Each row of numbers belongs to one of the things below and depends on some of the facts about them. Some rows are named. Which thing is each other row?

There are 2 kinds of fact about the things: α, κ.
α: uses; κ: points at
K104 | κ K599
K108 | κ K752
K119 | κ K786
K121 | α K816 | κ K102 K476
K124 | α K739 K45 K283
K134 | κ K302
K141 | α K735 | κ K476 K611
K151 | α K670 K47 K394 K859 | κ K617
K160 | κ K279
K161 | α K791 K550 K854
K174 | κ K349 K307
K178 | κ K141 K777
K187 | κ K283
K190 | α K765 K469 K604 K452 | κ K137
K20 | κ K838
K219 | α K233
K221 | κ K680
K231 | α K81 K924 K397 K321 K638 | κ K17 K439
K233 | κ K640 K963
K27 | κ K738
K271 | κ K119 K236
K279 | κ K906
K283 | κ K763
K289 | α K779
K302 | α K682 K352 K960 K187 | κ K408
K307 | κ K91 K737 K763
K321 | κ K846 K441 K540
K325 | κ K682 K550
K327 | κ K367 K783 K283
K329 | α K702
K337 | κ K283
K346 | α K408 K26
K349 | κ K640
K358 | κ K327
K36 | α K27 K271 K371
K367 | α K724 K879
K371 | κ K221 K102 K522
K38 | α K441 K910 K178 K888 | κ K795 K986
K384 | κ K682 K382 K586
K385 | α K734 K81 K349 K501 K283 | κ K425
K387 | κ K941
K394 | κ K334
K397 | κ K283
K408 | κ K599
K413 | α K659 K586 K856 | κ K151
K425 | α K659
K431 | κ K53 K321 K586 K981
K440 | κ K187
K441 | κ K219 K737
K446 | α K20 K888 K47 K859 K108 | κ K279
K45 | κ K124
K452 | κ K686
K462 | α K957 K271 K279
K469 | κ K638
K471 | α K586 | κ K279
K480 | α K205 K879 K795 K820
K495 | κ K53
K502 | κ K820
K508 | α K227
K509 | κ K860
K512 | α K927 K137 K738
K522 | α K53 K734 K80 K441 K119 | κ K786 K142
K53 | κ K236 K611
K540 | κ K476 K469
K543 | κ K307
K545 | κ K221
K548 | α K906
K562 | κ K760
K586 | κ K550
K599 | α K856
K604 | κ K160
K605 | α K924 K178
K61 | κ K27 K329
K617 | κ K495
K637 | κ K27
K638 | κ K599 K501
K640 | κ K611
K647 | κ K540
K650 | α K682 K358 K495 | κ K476 K737
K654 | α K946 K270 K998 | κ K279
K658 | κ K81 K999 K371
K659 | κ K543 K307
K670 | κ K737 K611
K680 | α K999 K376 K187
K682 | κ K760
K693 | α K935 K647 K774 | κ K279
K695 | α K441 K47 | κ K532
K701 | α K382 | κ K337
K702 | κ K919
K723 | κ K53 K568 K777
K737 | κ K142 K760
K738 | κ K142 K187
K739 | κ K670
K751 | κ K783
K752 | α K682 K502 K532 K658
K756 | α K734 K205 K81 K532
K760 | α K102 K550 K337 | κ K935 K408 K80
K763 | α K17 | κ K846
K774 | κ K321 K283
K777 | κ K786 K187
K779 | κ K738 K349
K783 | κ K906 K838
K786 | α K142 K545
K791 | κ K786 K765
K795 | κ K846
K798 | α K45 K490 | κ K501
K81 | κ K141
K816 | κ K476
K819 | α K142 K545 K61 | κ K233
K838 | κ K763
K859 | κ K91
K860 | α K325 K279
K865 | α K927 K27 | κ K233
K867 | κ K562
K881 | κ K654
K888 | κ K508 K865
K895 | α K325 K358 | κ K271 K638 K384
K900 | α K96 K142 K854 K783
K906 | κ K501 K283
K911 | α K233
K919 | α K543 K440 K279 K270 | κ K550 K236 K233
K934 | α K53 K765 K670 K501 K371
K941 | α K104
K96 | κ K174 K160 K865
K960 | κ K279
K963 | α K638 K334 | κ K935
K967 | α K408
K979 | κ K540
K981 | α K119 K647
K986 | κ K476
K998 | κ K735 K38 K686

Some things and their rows:
K45: [  1   2  13   8   2 -15   0  13  -7  10 -25  -8   0  -5  -8  -1  -1   6
  14  31  -7  -1   4   2  -2  -7  -6   2   1 -10   3   4  -1   1  -5  -4
   1]
K854: [ -2   6  -4   3   9 -19  13  -5  -2   7 -21  -7 -10   1  -6   3 -15   1
   8   7 -23  -3  -3  -7  -3   0  11   7   5  -9  -9  -1 -10   6   2 -11
   2]
K682: [  6  -5  -8  -7  21 -18   2   6   9   9  -2  -1   3 -11  -9   7  -2   3
 -11   1  -2 -14   3  -4  -2  29 -23   3  20  -5   7   8 -30  10  -1  16
  -3]
K439: [ -2   0   1   8  11  -6  -1  -4  -1   7 -18  -6  -2   1 -13   3   2 -14
  11   1   2  -6   5 -10 -10  -2 -10  -1   3  -6  -4   2  -2   3  -4   2
   2]
K371: [-10   3   8  -6 -17 -14  -4  13 -12  20  -8   4   0  -5   1 -13   8  19
  20   2  -7  -7   5  10  18 -17   1   9  14   1  -4   3   8   5  -2 -15
   5]
K637: [  8   4   1  -5  -1  -7 -13  -1   3   3   6  -2   3  -5   0  -4   9  12
  13  10 -12   1  -2   0  -3 -25  14  -5   7  -5  -6   0  -4   5  -3   0
   2]
K599: [ -1   0  -2   0  13   6  -7  -3  11  25  15  -1   2   2 -25  -8   0 -17
  -7 -23  -2 -12  -2 -22  -2   8 -11 -12  10  -7   4   6 -12  -9  -3  25
  -4]
K999: [ -5   4  -7 -11  10 -14  11   1  -1  10 -14   0   3  -6   0  -6   0  -1
  12 -13   3 -10  -5 -15  -7  12  -7  -2   7   0  15   2  -4   0  -1  -1
  -3]
K501: [-13   7  13   0   3  -1  -6  -3   2  23   4  11 -13  10  -7  -6   1  -3
   6  -3  -8  -9  12   4  16  14 -29   9  18 -18  21  12 -22 -12  -2   8
  -2]
K779: [  8  10   4  -5  -3 -16  -5   4  -1   0   6  -8   0 -13   4  -1   6  14
  10  17 -13   2  -8   0   6 -15  26  -2   1  -1   0   3  -4  -2  -4  -3
   3]
K27: [  5   2   4  -6 -18 -10 -14   0   2   9  -3   0  -5  -4  -5  -7  11   0
  17   8  -6  -5   4   7   1 -21  17  11  29  -6  -4   6  -8   4  -2   0
   7]
K17: [  0   1  -2   5   9  -9   7  -4  -1  16 -25  -7  -4   0 -15   0  -1  -8
  10   6   0  -5   3  -7 -10   4 -11   2   7  -8   1   4  -5   3  -3  -2
   2]
K325: [ 10   1 -12  -1   4 -14   0   5  -3  14  -5  -6  -1 -19  -8   7  -2   5
 -11   9 -12  -4  -4  17  11  10  -9   8  11   3   6   2 -12   0  -2   9
   6]
K941: [  0  -1   2   6  14  -2  -2  -4  -5  12 -11  -3   0   3 -15   2   2 -13
   8  -8   1  -5   2  -7  -9  -5 -12  -8   4  -4  -7   0  -5   8  -2   3
   2]
K658: [ -3   5   5  -6  12 -21   2  14  -7  -2  -7   0   9 -11  13  -4  -4  25
  13   5  -7  -2   1  -2   7  -2  -5  -3  -1   2  14   0   4   4  -2 -10
  -4]
K512: [  0  -2   4  12   2  -4 -13   1  -8  12  -1  -2  -1   2 -14   2   5  -8
  12 -14   3  -6   0  -1  -4 -19 -13   0   3  -1 -11  -2   1  13  -3   5
   5]
K617: [ -2  13  -2  -1  -2 -10  12  -6  -5   4  -1  -8  -8 -12  -9   3  11  -6
   6  -1  -6   1  -6   3   5   2   0  -7  -6   5   7   2 -10  -2  -2  -2
   3]
K540: [ -5  12   6  -3  -3  -6   0   2  -1  15  10   3   0  -4  -4 -10  -5   7
   8 -24  -8  -3   3  -8   0  12  -3  -4   0  -3  14   3   3  -3  -2  10
   2]
K611: [ -3  16   0  -6 -17  -8  18 -12  -3   6   5  -4  -8  -9 -13  -3  11 -22
   8 -18  -9  -5  -4   2  -4  22  13  -9   0   6  15   4 -14   0  -2  12
   4]

Name these rows:
No name comes twice in this set of rows, the named rows included.
[ -3  12  11   4  -2  -6   0  -7  -1   5  16   1  -9  -4  -9   1  17 -14
   9 -19  -2  -3   4   2   0   2  -6 -12  -5   2  -2   4 -13   9  -1   5
   4] => K981
[  4   1   3  -5  -4  -1 -10  -7   3   8   4  -2  -2   2  -9  -4  11  -7
  16  -6  -6  -7   2 -11  -8 -15   9  -7  10  -5  -5   0 -10   8   0   2
   0] => K329
[ -5  -4  -6  -5  15  -3   0  -3   2   6  -4   3   6   2  -3  -2   5  -7
  16 -40   7 -15  -2 -16 -11  -8 -28 -10   6   0  -1  -4  -4  18   0   2
  -6] => K680
[  1  13  15  -6 -15 -16  -4   6  -8  12   7   0  -6 -14  -5  -3  13  14
   9   0  -8  -5   5   8  17   9   2  -2   5   3 -11  10  -9  -4  -1 -10
   7] => K670
[ -4   7  12   7  15   1 -21   5   3  13  20   3   1   2   1  -1   0   6
   2  -9 -11   0   2   1  14 -19 -13  -4   2  -7   7   0  -7  -3  -4   9
  -2] => K798
[ -7   1   0  -5   2  -5   2  -1  -7  11 -12  -3   2   0 -10  -9  -1  -4
  17  -2  -5 -10  -1  -9  -4  -6  -6  -6   8   0   0  -2  -2   3  -2  -4
  -3] => K221
[ -3   1   0   1  17 -14   5   1   4   4 -25  -2  -1   0  -8   3   1  -5
  10  15   1  -9   9   0  -9  12 -26   3   7 -12  10   8 -12   8  -5   0
  -2] => K532
[  0   7  18  13  -5 -18   1  10 -16  17  -9  -2  -2  -4  -2  -2  -2  12
  18  -3   6   4   9  -4   2  -7   3  10   3  -8  -5   8   7   2  -4  -3
  10] => K452
[  0  -6  -7  -1  28  -4  -9   9   7   9  20   6  10  -2  -3   8  -2   3
  -9 -42   5 -15  -1 -11   0   6 -31  -7  10  -2   2   0 -21  18   0  20
  -6] => K302
[  4  -4   0   5  25 -15   1   8  -2   0 -25  -2   4  -5  -2   7  -3  10
   8   8   3  -4   6  -2  -2   0 -24   6   4  -8   4   2  -5   9  -4  -1
  -1] => K502
[ 12   5  14  -4  -1 -12 -16  -5   3   8  -6  -2  -5 -10  -4  -3   4  24
   9   5  -1   3  13  -9   0  -3   1  -5  -1 -10 -20  10  -1  -6   0 -11
   9] => K859
[ -5   4  23  15   4  -2 -13  11 -10   1   3   3  -2   3  -9   4  11   6
  16   3  -6  -4  15  14   2 -22 -29  -9 -11  -6 -11  -1  -2  23  -5  -7
  -1] => K385
[  2   3  -3  -5   8  -9  -8  12  -4  -2  21   7  10 -11  11   1  -1  22
   8 -38  -4  -4   4  -2  -2  -7  -8 -12  -2   5   2  -4   3  22  -2  11
  -1] => K650

The same things again, as new rows of numbers:
Some rows with their names:
K45: [-2  1  2 -4 -3 -1 -1  3  1 -1 -1 -2  7 -4  1 -2 -1 -1  0  1 -3  0 -4  2
 -1  4  1  2  0]
K440: [ -1   0 -10  -4   1   1  -1   0  -2   0  -1   0  11  -3   3  -4   7   1
   2   2  -4   0  -3   5  -2   5   2   0   1]
K397: [  2   7 -10  -7  -1  -3  -1   0  -3  -1  -2  -5   7  -6   4  -5  13   8
   3   2  -8   7  10   1   6   5   2  -3   5]
K774: [ 1  5 -6 -7 -2 -4 -2  1 -2 -1 -2 -5  6 -5  3 -4  9  7  3  2 -7  5  6  1
  4  4  2 -2  4]
K385: [-1  3 -2 -1 -2 -3  2  3  1 -2  2 -6  1 -2 -1 -2 -5 -9  2  8 -4  2  7 -7
 -2  5  5  0 -5]
K779: [-3  0  1 -4 -1 -1 -1  2  1  0 -1 -1 11 -6  2  0  0 -1  0  1 -3 -1 -7  4
 -3  4  0  3  0]
K38: [-1  6  5 -2 -5  2  5  7  5 -1  2 -8  1 -5  0 -2 -9 -7  1 10 -5  3 12 -8
 -1  7  6  0 -4]
K658: [-2  0  1 -4 -3  1 -1  3  1  0 -1 -1  9 -3  1 -3 -1 -1  0  1 -3 -1 -5  3
 -2  4  1  2  1]
K279: [  0  -1 -23  -1  -5  -2  -8  -5  -6  -4  -3 -12  11  13  -9 -14   4   0
  -3 -10   3   1 -12  -2   2  16   6   1   8]
K702: [-2  0  1 -4 -2 -1 -1  3  1 -1 -2 -2 10 -5  2 -1 -1 -1  0  1 -3 -1 -6  3
 -2  4  0  3  0]
K760: [ -3  -2   4  -1   1 -12  -2   0  -1  -4   1  -5   3  -5   1   6  -5  -9
   0   6  -4   2  -9  -2  -7   2  -4   7  -5]
K352: [-1  3  4 -3 -2  0  2  1  3 -3 -4  4 -4 -1  0 -6 -4 -3 -2 -3  2 -4  6 -1
  5 -2 -5  3 -4]
K425: [  5   5  10   0  -2 -13   2   2  -9  -8   0  13  -5  -8  -2 -10   2  -6
  11   2   4   2  17  -9   2  -3 -14   8  -7]
K910: [-2  5  6 -3 -2  2  4  3  5 -2 -4  4 -3 -3  0 -5 -5 -3 -2 -2  1 -4  9 -2
  6 -2 -4  1 -4]
K236: [-2  3  4 -3 -1  1  3  2  4 -2 -3  6 -2 -2  1 -5 -4 -3 -2 -2  2 -5  6  0
  4 -2 -6  3 -4]
K924: [-2  5  6 -3 -2  1  4  2  4 -3 -4  4 -4 -3  0 -5 -5 -4 -2 -2  1 -4  9 -2
  6 -2 -4  2 -5]
K91: [-2  4  8 -3 -3 -2  1  2  3 -4 -5  4 -6 -2  0 -4 -7 -3 -3 -3  1 -4  6 -2
  6 -4 -6  3 -4]
K205: [-2  4  5 -3 -2  1  3  2  4 -3 -4  4 -4 -2  0 -6 -5 -4 -2 -2  1 -4  8 -2
  6 -2 -5  2 -4]
K212: [-1  4  5 -3 -2  0  3  1  3 -3 -4  4 -3 -2  0 -5 -4 -3 -3 -2  2 -4  7 -1
  5 -2 -6  3 -3]

Name these rows:
No name comes twice in this set of rows, the named rows included.
[-3 -1  2 -3 -1 -4 -2  2  0 -1 -2 -2  9 -6  2  2 -1 -3 -1  1 -4  0 -9  3
 -4  3 -1  4 -2] => K408
[-3  3  4 -4 -1 -1  4  0  3 -1 -1 -4 10 -3  2  1 -3  3 -3  1 -4 -1 -5  5
 -2  4 -7  6  3] => K61
[-1  2  6 -4 -3  3  4  3  5 -1 -3  7 -3  1  0 -9 -7 -3 -1 -1  3 -6  5 -1
  3 -2 -5  3 -2] => K611
[  0  12  -3   1  -6   4   6   3   5  -2   3 -15  12  -1  -6  -5  -3  -3
  -4   1  -1   4  11 -10   4  20   5   1  -1] => K446
[ -1  11   3  -2  10  -8  24 -15   7  -5   2  -6  -8   6   2   4  -8   3
  -8   7   0  -4  12   3   1  -2 -34  15   4] => K786
[-3 -1 -2 -4 -2  2 -1  3  1  0 -1 -1  9 -2  1 -4 -1 -2  1  2 -3 -1 -6  3
 -3  5  3  2  1] => K371
[-3 -2  3 -4 -4  4  0  5  3  1  0  1 11 -2  2 -5 -4 -1  1  4 -2 -4 -8  4
 -5  5  1  4  3] => K640
[  3  -2  -1  -4  -9   6   2   6   4   2   5   2  -2  11  -4 -20  -9  -3
   7  13   2  -4   1  -7  -6   6   2   3   9] => K141
[ -1   7  -5  -1  -6   2  -1   1   1  -2  -1 -11  19   2  -6  -8   3   5
  -5 -10   3   1  -6  -1   4  19  -1   4   6] => K160
[ -3   9  10  -4   4  -2  17  -8   8  -3  -2  -2  -4   2   2   3  -8   5
  -9   0   0  -5   7   5   4  -2 -25  12   4] => K142
[  2   4 -14   1  -4  -6  -3  -4  -3  -4   1 -13  10   9  -9 -11   2  -2
  -2  -5   4   3  -5  -8   1  18   0   4   4] => K654
[-2  6  5 -3 -3  4  5  3  5 -2 -4  2 -5 -3  0 -5 -7 -4 -2 -1  0 -3 11 -3
  6 -1 -2  0 -6] => K734

